Below is a small trained network, with its code and all its weights. Each question gives an input and a target symbol and asks what happens when units are switched off, that is, made to give their printed mean instead of their output.

import numpy as np


def w(rows, s, z=0):
    codes = np.array(rows[::2]) - 128.0
    scale = np.full(codes.shape[1], s)
    scale[-1] = z or s
    return codes * scale


def f(y):
    return y / 2 * (1 + np.tanh(0.7978845608 * (y + 0.044715 * y**3)))


def softmax(a):
    e = np.exp(a - a.max(-1, keepdims=True))
    return e / e.sum(-1, keepdims=True)


def log_softmax(a):
    a = a - a.max(-1, keepdims=True)
    return a - np.log(np.exp(a).sum(-1, keepdims=True))


def net(x, mask):
    ids = ['ΘΠΩβγδζημξστφψ'.index(c) for c in x.split()]
    T = len(ids)
    res = E[ids] + P[:T]
    u = 0
    for l in range(2):
        r = res
        for j in range(2):
            rows = slice(4 * j, 4 * j + 4)
            q, k, v = (r @ M[l][rows].T for M in (Q, K, V))
            z = softmax(np.where(np.tri(T) > 0, q @ k.T / 4**0.5, -1e9)) @ v
            o = O[l][rows]
            res = res + np.where(mask[u + j], z, o[:, -1]) @ o[:, :-1]
        u += 2
        y = f(res @ A[l][:, :-1].T + A[l][:, -1])
        res = res + np.where(mask[u : u + 8], y, B[l][:, -1]) @ B[l][:, :-1]
        u += 8
    return log_softmax(res[-1] @ U[:, :-1].T + U[:, -1])


Q, K, V, O, A, B = {}, {}, {}, {}, {}, {}
E = w([
[138,159,123,112,106,87,92,100,100],'Θ',
[108,166,107,146,68,154,152,145,110],'Π',
[154,161,158,192,165,99,142,152,98],'Ω',
[133,87,101,168,171,92,171,165,177],'β',
[117,156,160,91,147,120,152,127,109],'γ',
[232,101,116,166,131,128,128,91,113],'δ',
[122,99,108,142,138,102,98,152,130],'ζ',
[182,68,150,171,210,236,126,109,161],'η',
[81,91,115,211,182,116,165,170,96],'μ',
[98,132,114,118,116,121,52,100,68],'ξ',
[170,171,154,195,123,130,223,71,90],'σ',
[96,149,135,251,198,133,162,68,54],'τ',
[144,53,158,82,172,186,150,113,42],'φ',
[80,134,134,111,128,109,121,138,60],'ψ',
],0.021)
P = w([
[160,248,48,38,202,69,127,140,138],'0',
[78,88,153,154,111,45,94,138,197],'1',
[119,176,71,156,167,121,155,167,88],'2',
[80,95,186,154,97,75,98,136,181],'3',
[127,174,86,126,142,144,134,160,73],'4',
[89,79,197,174,91,73,129,146,173],'5',
[144,155,77,140,139,157,157,157,73],'6',
[95,73,202,167,76,98,117,133,173],'7',
[156,130,80,157,146,172,176,141,55],'8',
[102,52,201,178,64,103,116,120,169],'9',
[161,121,82,153,126,178,185,160,61],'10',
[96,55,203,189,52,122,118,94,143],'11',
[180,101,72,158,116,186,177,144,55],'12',
[95,26,224,219,67,131,158,122,149],'13',
],0.013)
Q[0] = w([
[135,149,86,126,111,132,133,152,133],'L0H0',
[130,138,138,105,95,130,100,155,119],'L0H0',
[107,120,169,122,127,146,110,121,188],'L0H0',
[91,151,129,101,156,126,130,136,112],'L0H0',
[153,207,4,52,165,199,149,166,100],'L0H1',
[132,138,76,88,157,113,138,135,97],'L0H1',
[133,139,94,143,150,125,131,164,79],'L0H1',
[162,132,68,70,170,163,144,121,109],'L0H1',
],0.015)
K[0] = w([
[131,161,94,150,122,77,113,112,179],'L0H0',
[134,160,138,122,136,123,119,133,105],'L0H0',
[130,75,179,159,106,197,118,196,116],'L0H0',
[76,123,115,113,149,136,113,153,99],'L0H0',
[58,196,121,97,245,27,79,141,151],'L0H1',
[122,154,66,111,212,54,146,137,124],'L0H1',
[136,162,118,85,163,147,127,112,159],'L0H1',
[96,144,140,123,213,67,66,115,142],'L0H1',
],0.012)
V[0] = w([
[121,81,119,128,179,120,63,99,192],'L0H0',
[191,138,90,75,37,114,147,52,38],'L0H0',
[140,84,154,76,168,87,160,177,73],'L0H0',
[90,135,199,81,121,162,111,152,108],'L0H0',
[102,150,165,81,153,121,249,68,131],'L0H1',
[254,116,127,102,210,94,151,85,154],'L0H1',
[163,128,219,171,214,107,49,139,71],'L0H1',
[46,67,108,157,162,206,121,166,124],'L0H1',
],0.008)
O[0] = w([
[138,96,113,89,83,103,167,140,77,78],'L0H0',
[79,100,93,152,151,140,189,162,103,4],'L0H0',
[220,50,37,155,141,55,59,119,169,217],'L0H0',
[112,90,120,237,139,45,132,133,99,7],'L0H0',
[194,117,74,198,134,61,246,1,215,195],'L0H1',
[215,123,148,147,59,214,148,137,154,208],'L0H1',
[195,88,83,170,88,208,6,73,83,186],'L0H1',
[93,135,72,135,172,169,89,153,220,82],'L0H1',
],0.0087,0.0039)
A[0] = w([
[45,118,253,133,132,12,76,158,155,248],'L0N0',
[67,149,179,138,152,130,69,81,201,133],'L0N1',
[138,23,94,60,128,106,140,26,112,255],'L0N2',
[144,24,21,115,136,92,44,122,159,236],'L0N3',
[99,134,72,197,141,188,210,201,103,223],'L0N4',
[100,119,226,69,117,156,104,180,103,7],'L0N5',
[112,204,100,140,184,46,119,112,128,128],'L0N6',
[83,108,202,204,123,126,155,39,41,45],'L0N7',
],0.007,0.0023)
B[0] = w([
[137,81,78,117,88,253,181,57,203,254],'L0N0',
[47,98,87,197,67,61,244,198,100,178],'L0N1',
[26,207,216,153,155,80,166,181,137,182],'L0N2',
[129,203,146,128,206,141,157,162,118,231],'L0N3',
[151,253,172,39,94,114,69,47,132,216],'L0N4',
[137,141,80,177,152,61,105,81,185,139],'L0N5',
[104,217,117,93,100,131,68,41,110,182],'L0N6',
[134,100,114,54,85,108,119,211,168,208],'L0N7',
],0.0066,0.0093)
Q[1] = w([
[140,204,70,139,126,180,144,122,157],'L1H0',
[157,122,129,72,138,82,169,149,158],'L1H0',
[59,6,218,157,75,72,78,158,199],'L1H0',
[216,197,81,29,210,129,176,172,57],'L1H0',
[181,90,2,9,109,154,96,103,98],'L1H1',
[152,116,108,73,214,51,143,17,95],'L1H1',
[159,106,86,195,186,141,33,157,181],'L1H1',
[183,229,120,133,161,180,189,179,102],'L1H1',
],0.0065)
K[1] = w([
[191,139,79,101,194,125,145,83,210],'L1H0',
[119,143,136,64,150,85,112,139,168],'L1H0',
[55,37,172,215,74,136,148,155,180],'L1H0',
[219,164,31,65,251,36,148,152,84],'L1H0',
[127,153,4,107,43,135,50,163,180],'L1H1',
[50,122,61,114,103,59,164,151,129],'L1H1',
[115,105,175,83,150,150,67,122,161],'L1H1',
[166,254,132,145,120,89,160,145,8],'L1H1',
],0.0074)
V[1] = w([
[76,85,60,144,171,97,84,126,2],'L1H0',
[88,174,178,165,165,124,28,37,150],'L1H0',
[156,126,148,165,46,128,240,73,10],'L1H0',
[154,54,134,28,63,207,87,92,103],'L1H0',
[101,157,122,138,84,82,83,141,162],'L1H1',
[53,85,202,125,155,184,101,98,164],'L1H1',
[121,95,95,87,141,139,178,69,162],'L1H1',
[61,205,186,137,115,136,214,191,41],'L1H1',
],0.007)
O[1] = w([
[99,130,64,192,12,122,79,137,17,2],'L1H0',
[84,196,254,203,179,126,106,225,84,170],'L1H0',
[62,102,126,152,78,125,119,161,232,141],'L1H0',
[152,183,130,76,108,116,99,95,180,55],'L1H0',
[120,107,155,82,129,104,201,60,66,116],'L1H1',
[126,212,120,100,131,115,144,136,167,56],'L1H1',
[88,160,133,170,126,136,155,145,112,161],'L1H1',
[91,129,47,77,138,37,61,144,137,133],'L1H1',
],0.0095,0.0094)
A[1] = w([
[134,73,230,148,137,46,59,212,54,159],'L1N0',
[209,53,6,96,99,74,62,66,123,123],'L1N1',
[61,28,129,202,22,2,207,171,131,99],'L1N2',
[95,145,239,14,133,80,105,203,147,225],'L1N3',
[236,170,68,95,127,149,80,202,66,49],'L1N4',
[126,197,126,200,162,164,118,102,76,107],'L1N5',
[12,192,111,193,132,115,218,127,90,13],'L1N6',
[101,132,192,96,53,159,194,90,132,252],'L1N7',
],0.0058,0.0032)
B[1] = w([
[175,182,90,108,88,152,109,37,161,235],'L1N0',
[59,144,127,119,129,105,119,219,82,181],'L1N1',
[144,195,157,125,80,73,199,96,111,233],'L1N2',
[160,123,68,200,123,131,121,135,111,213],'L1N3',
[2,99,182,133,173,151,102,80,116,202],'L1N4',
[122,113,82,73,20,148,172,154,125,241],'L1N5',
[188,46,123,98,124,143,89,150,195,253],'L1N6',
[85,81,118,171,175,89,80,164,88,254],'L1N7',
],0.0094,0.009)
U = w([
[146,139,105,115,86,127,169,189,103,132],'Θ',
[176,187,23,208,177,105,87,97,131,253],'Π',
[197,11,183,178,90,99,14,79,130,163],'Ω',
[215,89,95,57,140,120,166,113,104,142],'β',
[162,128,178,168,126,68,159,86,103,163],'γ',
[170,147,75,74,72,171,126,143,156,86],'δ',
[113,81,193,122,175,91,103,143,70,229],'ζ',
[172,179,142,90,104,149,98,31,160,75],'η',
[123,215,80,111,142,213,230,91,82,170],'μ',
[98,175,141,163,95,132,82,67,134,85],'ξ',
[59,106,102,162,117,170,144,40,180,112],'σ',
[116,248,162,175,91,207,155,215,158,57],'τ',
[170,41,1,210,130,156,177,158,71,42],'φ',
[192,132,43,146,54,149,138,45,143,29],'ψ',
],0.0041,0.0028)

Each question gives the input, a string of symbols that net reads in full, and the target symbol t.
The units are the heads (4 rows each of Q, K, V and O) and the neurons (one row each of A and B). Each row of codes is followed by its name. A weight is (code - 128) times the scale printed after its matrix; where a second scale follows, it is the last column's (O, A, B and U).
mask holds one flag per unit, layer by layer, with each layer's heads first. A switched-off unit (its flag False) gives its mean, the last column of its rows in O or B, instead of its output. The means were averaged over made-up inputs and are rounded, as every weight is.
A unit's drop is (log p(t) with every unit on - log p(t) with that unit switched off) / (log p(t) with every unit on - log p(t) with every unit switched off).
The circuit of an input: a set's keep is (log p(t) with only the set's units on - log p(t) with every unit switched off) / (log p(t) with every unit on - log p(t) with every unit switched off). Starting from the 12 units with the biggest drops (on a tie, the unit counted first), units are removed one at a time, each time the one whose removal leaves the highest keep (on an exact tie, the one counted first), for as long as the keep stays at least 0.8.
circuit, biggest first: the units of the circuit, biggest drop first
unit that matters most: the unit with the biggest drop
top k neurons: the k neurons with the biggest drops, biggest first
heads that matter: for each layer, one digit per head in row order, 1 if its drop is at least 0.15 and else 0, layers parted by /
input Θ μ γ, target Θ: heads that matter -> 11 / 11
input μ Π Π τ μ Θ μ μ δ γ γ, target μ: unit that matters most -> L1H0
input Π ζ ξ φ Π Π ζ ζ ξ, target Π: heads that matter -> 11 / 11
input Θ μ γ ζ ζ τ μ μ Π Π δ γ τ, target Θ: heads that matter -> 11 / 11
input β τ β μ β ψ ζ Ω Π ζ μ, target β: circuit, biggest first -> (L1H0 L0H0)
input τ μ γ τ ψ τ β μ η τ Π ζ Π, target τ: circuit, biggest first -> (L1H0 L0N6)
input Π μ γ Π ζ τ ψ μ σ τ γ, target Π: top 2 neurons -> (L1N3 L0N0)
input ζ β μ β μ μ γ τ Π ζ, target σ: circuit, biggest first -> (L0N0 L0H1)
input Π Ω μ Π γ μ ζ Π μ Π σ μ τ, target Π: circuit, biggest first -> (L1H1 L0H0 L0N0)
input Π δ Π γ μ ξ φ γ Π γ, target σ: circuit, biggest first -> (L0N0 L0H1)
input τ γ τ σ μ Θ μ τ μ μ η μ, target τ: heads that matter -> 01 / 01
input σ ψ Θ Π Π ζ δ μ Θ Π Π γ Ω, target σ: heads that matter -> 11 / 10
input ζ β δ τ Π ζ Π, target ζ: top 3 neurons -> (L1N4 L1N1 L0N0)
input Θ δ ξ, target Θ: unit that matters most -> L0H1
input μ τ μ μ μ Ω β ζ μ ζ ζ μ η β, target τ: heads that matter -> 01 / 01
input δ ζ μ ζ μ μ ψ δ μ μ, target Ω: circuit, biggest first -> (L0H1 L1H1)
input μ Π ζ Π δ η μ Π Π δ φ, target μ: heads that matter -> 11 / 10
input δ Ω Ω β μ, target δ: circuit, biggest first -> (L1H0 L0H1 L0H0)
input Π δ δ τ μ σ Π β γ, target Π: circuit, biggest first -> (L1N3 L1H1 L0H0 L0H1)
input μ τ σ μ μ μ ψ τ, target γ: heads that matter -> 01 / 00
input ζ η Π, target ζ: unit that matters most -> L0H1
input Π Π ζ η μ σ σ β μ τ ξ μ Ω μ, target γ: heads that matter -> 01 / 00
input μ Π φ μ μ ζ Π Θ, target σ: heads that matter -> 01 / 00
input Π μ Θ, target Π: top 2 neurons -> (L1N3 L0N6)
input μ η ζ μ δ ζ Π η σ σ Π γ, target σ: top 3 neurons -> (L0N0 L0N3 L0N4)
input γ φ μ Π Θ μ γ ζ Π γ ζ μ, target σ: top 3 neurons -> (L0N0 L0N1 L0N3)
input Π σ τ Π μ τ Ω μ μ Ω σ ζ β, target Π: unit that matters most -> L1H1
input Ω Π η β μ Π Θ τ β β β Ω, target σ: top 2 neurons -> (L0N0 L0N1)
input ξ γ σ ξ ζ η ζ τ, target τ: circuit, biggest first -> (L0H1 L1H1)
input ξ Π Θ τ ψ ξ, target σ: heads that matter -> 01 / 00
